Below are the code and all the weights of a small trained network. Each question names an input and a class and asks about switching units off, where a switched-off unit gives its printed mean instead of its output.

import numpy as np


def w(rows, s, z=0):
    codes = np.array(rows[::2]) - 128.0
    scale = np.full(codes.shape[1], s)
    scale[-1] = z or s
    return codes * scale


def f(y):
    return np.maximum(y, 0)


def log_softmax(a):
    a = a - a.max(-1, keepdims=True)
    return a - np.log(np.exp(a).sum(-1, keepdims=True))


def net(x, mask):
    res = np.array(x, float).reshape(1, 4) / 4 @ E
    y = f(res @ A[0][:, :-1].T + A[0][:, -1])
    res = res + np.where(mask, y, B[0][:, -1]) @ B[0][:, :-1]
    return log_softmax(res[-1] @ U[:, :-1].T + U[:, -1])


A, B = {}, {}
E = w([
[125,23,192,121,87,230],'x0',
[114,140,215,85,98,100],'x1',
[166,66,103,124,254,98],'x2',
[122,223,171,217,210,207],'x3',
],0.0049)
A[0] = w([
[139,142,104,77,138,11,175],'N1',
[100,173,107,177,182,122,124],'N2',
[135,205,117,167,162,133,172],'N3',
[156,187,69,151,190,146,198],'N4',
[128,158,166,129,62,140,160],'N5',
[126,130,98,99,124,78,151],'N6',
[122,84,136,123,109,169,230],'N7',
[115,108,134,137,157,134,91],'N8',
[149,101,208,119,204,179,169],'N9',
[135,134,128,130,121,115,97],'N10',
[104,142,167,140,94,121,174],'N11',
[131,114,87,122,143,51,205],'N12',
[133,177,171,114,83,137,140],'N13',
[120,112,129,136,165,134,172],'N14',
[141,86,68,119,39,149,128],'N15',
[113,143,147,128,115,123,173],'N16',
[114,151,127,149,146,122,132],'N17',
[131,93,92,135,119,129,128],'N18',
[121,184,177,122,82,131,162],'N19',
[117,100,99,137,91,124,119],'N20',
[124,112,142,129,105,144,249],'N21',
[123,101,145,138,138,135,143],'N22',
[144,211,118,152,173,150,208],'N23',
],0.013,0.0014)
B[0] = w([
[115,105,241,46,83,22,255],'N1',
[67,165,113,168,190,112,225],'N2',
[16,149,155,177,158,100,235],'N3',
[123,201,57,136,238,102,254],'N4',
[123,194,75,104,57,146,206],'N5',
[139,104,179,77,118,96,194],'N6',
[120,49,110,151,118,187,207],'N7',
[181,135,118,150,137,121,152],'N8',
[195,47,170,255,69,102,224],'N9',
[133,130,144,135,123,127,136],'N10',
[145,172,101,120,72,135,180],'N11',
[159,138,168,38,154,69,227],'N12',
[153,218,100,122,65,133,193],'N13',
[186,154,126,166,155,121,170],'N14',
[62,82,123,61,137,237,234],'N15',
[131,153,125,128,93,120,157],'N16',
[86,109,118,148,131,100,167],'N17',
[158,122,115,78,193,166,169],'N18',
[146,225,96,127,51,118,202],'N19',
[103,100,135,95,130,174,174],'N20',
[116,128,133,148,90,177,182],'N21',
[153,94,125,145,131,138,156],'N22',
[26,149,132,189,159,87,244],'N23',
],0.024,0.0055)
U = w([
[232,61,153,214,90,136,118],'0',
[163,106,230,16,105,39,211],'1',
[220,156,58,114,204,93,30],'2',
[89,56,105,58,136,229,2],'3',
[148,219,79,96,2,149,109],'4',
[24,200,99,185,195,58,207],'5',
],0.0046,0.0011)

Each question gives the input, the list of numbers given to net, and the class t.
The units are the neurons (one row each of A and B). Each row of codes is followed by its name. A weight is (code - 128) times the scale printed after its matrix; where a second scale follows, it is the last column's (A, B and U).
mask holds one flag per neuron, in row order. A switched-off neuron (its flag False) gives its mean, the last column of its row in B, instead of its output. The means were averaged over made-up inputs and are rounded, as every weight is.
A unit's drop is (log p(t) with every unit on - log p(t) with that unit switched off) / (log p(t) with every unit on - log p(t) with every unit switched off).
The circuit of an input: a set's keep is (log p(t) with only the set's units on - log p(t) with every unit switched off) / (log p(t) with every unit on - log p(t) with every unit switched off). Starting from the 12 units with the biggest drops (on a tie, the unit counted first), units are removed one at a time, each time the one whose removal leaves the highest keep (on an exact tie, the one counted first), for as long as the keep stays at least 0.8.
units of the circuit, in order: the units of the circuit, biggest drop first
k most important neurons: the k neurons with the biggest drops, biggest first
drop of u: that unit's drop, to one decimal
input [8,-3,4,8], class 0: units of the circuit, in order	N9
input [1,-4,4,0], class 2: 3 most important neurons	N3, N23, N1
input [0,-6,-1,-6], class 1: 2 most important neurons	N12, N1
input [-5,8,8,2], class 1: 2 most important neurons	N1, N12
input [8,4,-1,-4], class 3: 2 most important neurons	N15, N7
input [-1,1,-5,-8], class 1: 2 most important neurons	N1, N6
input [-1,7,0,4], class 4: 4 most important neurons	N4, N19, N13, N11
input [5,6,6,6], class 0: drop of N9	0.1
input [-3,-7,-5,-7], class 1: drop of N1	0.3
input [6,-5,-6,1], class 4: drop of N13	0.2
input [2,2,5,3], class 0: drop of N9	0.4
